Below are the code and all the weights of a small trained network. Each question names an input and a class and asks about switching units off, where a switched-off unit gives its printed mean instead of its output.

import numpy as np


def w(rows, s, z=0):
    codes = np.array(rows[::2]) - 128.0
    scale = np.full(codes.shape[1], s)
    scale[-1] = z or s
    return codes * scale


def f(y):
    return y / 2 * (1 + np.tanh(0.7978845608 * (y + 0.044715 * y**3)))


def log_softmax(a):
    a = a - a.max(-1, keepdims=True)
    return a - np.log(np.exp(a).sum(-1, keepdims=True))


def net(x, mask):
    res = np.array(x, float).reshape(1, 4) / 4 @ E
    y = f(res @ A[0][:, :-1].T + A[0][:, -1])
    res = res + np.where(mask, y, B[0][:, -1]) @ B[0][:, :-1]
    return log_softmax(res[-1] @ U[:, :-1].T + U[:, -1])


A, B = {}, {}
E = w([
[66,137,93,81,171,66,99],'x0',
[73,151,147,196,199,108,66],'x1',
[183,121,1,183,82,112,59],'x2',
[95,144,113,96,71,126,62],'x3',
],0.0057)
A[0] = w([
[118,133,128,137,119,123,99,232],'N0',
[106,127,250,137,177,152,191,235],'N1',
[128,129,137,128,127,128,126,162],'N2',
[76,136,125,73,132,108,145,218],'N3',
[183,127,91,96,58,137,148,70],'N4',
[124,134,121,133,123,127,99,201],'N5',
[112,131,129,152,112,143,83,194],'N6',
[148,128,125,169,237,119,168,52],'N7',
[163,135,115,121,100,131,138,71],'N8',
[105,130,154,125,127,142,142,252],'N9',
[124,129,115,125,141,141,135,139],'N10',
[108,121,58,129,124,115,65,216],'N11',
[126,123,133,126,130,132,124,130],'N12',
[69,123,118,44,148,103,183,195],'N13',
[223,123,149,112,75,147,196,125],'N14',
],0.018,0.0014)
B[0] = w([
[107,116,122,149,135,112,121,142],'N0',
[24,130,146,141,139,176,83,252],'N1',
[117,131,119,115,132,136,129,131],'N2',
[79,127,142,149,136,125,111,165],'N3',
[208,124,110,142,130,153,159,182],'N4',
[116,120,136,138,140,109,123,141],'N5',
[86,128,128,96,142,107,127,149],'N6',
[194,128,113,106,108,104,157,177],'N7',
[161,127,133,102,122,146,141,144],'N8',
[97,120,114,143,138,140,117,154],'N9',
[134,132,126,131,118,120,120,129],'N10',
[90,135,153,122,143,30,119,189],'N11',
[126,121,126,132,130,133,125,129],'N12',
[64,140,142,129,141,116,91,184],'N13',
[149,129,127,129,99,251,138,207],'N14',
],0.026,0.012)
U = w([
[2,147,187,152,153,120,44,229],'0',
[185,122,106,131,95,186,186,11],'1',
[182,121,97,117,136,69,171,102],'2',
],0.0084,0.0011)

Each question gives the input, the list of numbers given to net, and the class t.
The units are the neurons (one row each of A and B). Each row of codes is followed by its name. A weight is (code - 128) times the scale printed after its matrix; where a second scale follows, it is the last column's (A, B and U).
mask holds one flag per neuron, in row order. A switched-off neuron (its flag False) gives its mean, the last column of its row in B, instead of its output. The means were averaged over made-up inputs and are rounded, as every weight is.
A unit's drop is (log p(t) with every unit on - log p(t) with that unit switched off) / (log p(t) with every unit on - log p(t) with every unit switched off).
The circuit of an input: a set's keep is (log p(t) with only the set's units on - log p(t) with every unit switched off) / (log p(t) with every unit on - log p(t) with every unit switched off). Starting from the 12 units with the biggest drops (on a tie, the unit counted first), units are removed one at a time, each time the one whose removal leaves the highest keep (on an exact tie, the one counted first), for as long as the keep stays at least 0.8.
circuit, biggest first: the units of the circuit, biggest drop first
k most important neurons: the k neurons with the biggest drops, biggest first
drop when u is switched off: that unit's drop, to one decimal
input [-1,5,5,-4], class 2: circuit, biggest first -> [N1]
input [5,-5,8,8], class 2: 2 most important neurons -> [N1, N4]
input [8,0,8,-6], class 2: 2 most important neurons -> [N1, N13]
input [-7,3,6,5], class 2: 3 most important neurons -> [N1, N13, N4]
input [-6,1,6,6], class 2: 2 most important neurons -> [N1, N4]
input [-7,-1,7,8], class 2: 2 most important neurons -> [N11, N1]
input [-7,6,7,-5], class 2: drop when N1 is switched off -> 0.6
input [-2,6,2,-3], class 2: drop when N14 is switched off -> 0.1
input [4,-6,7,8], class 2: drop when N1 is switched off -> 0.1
input [5,-7,7,8], class 2: drop when N4 is switched off -> 0.2
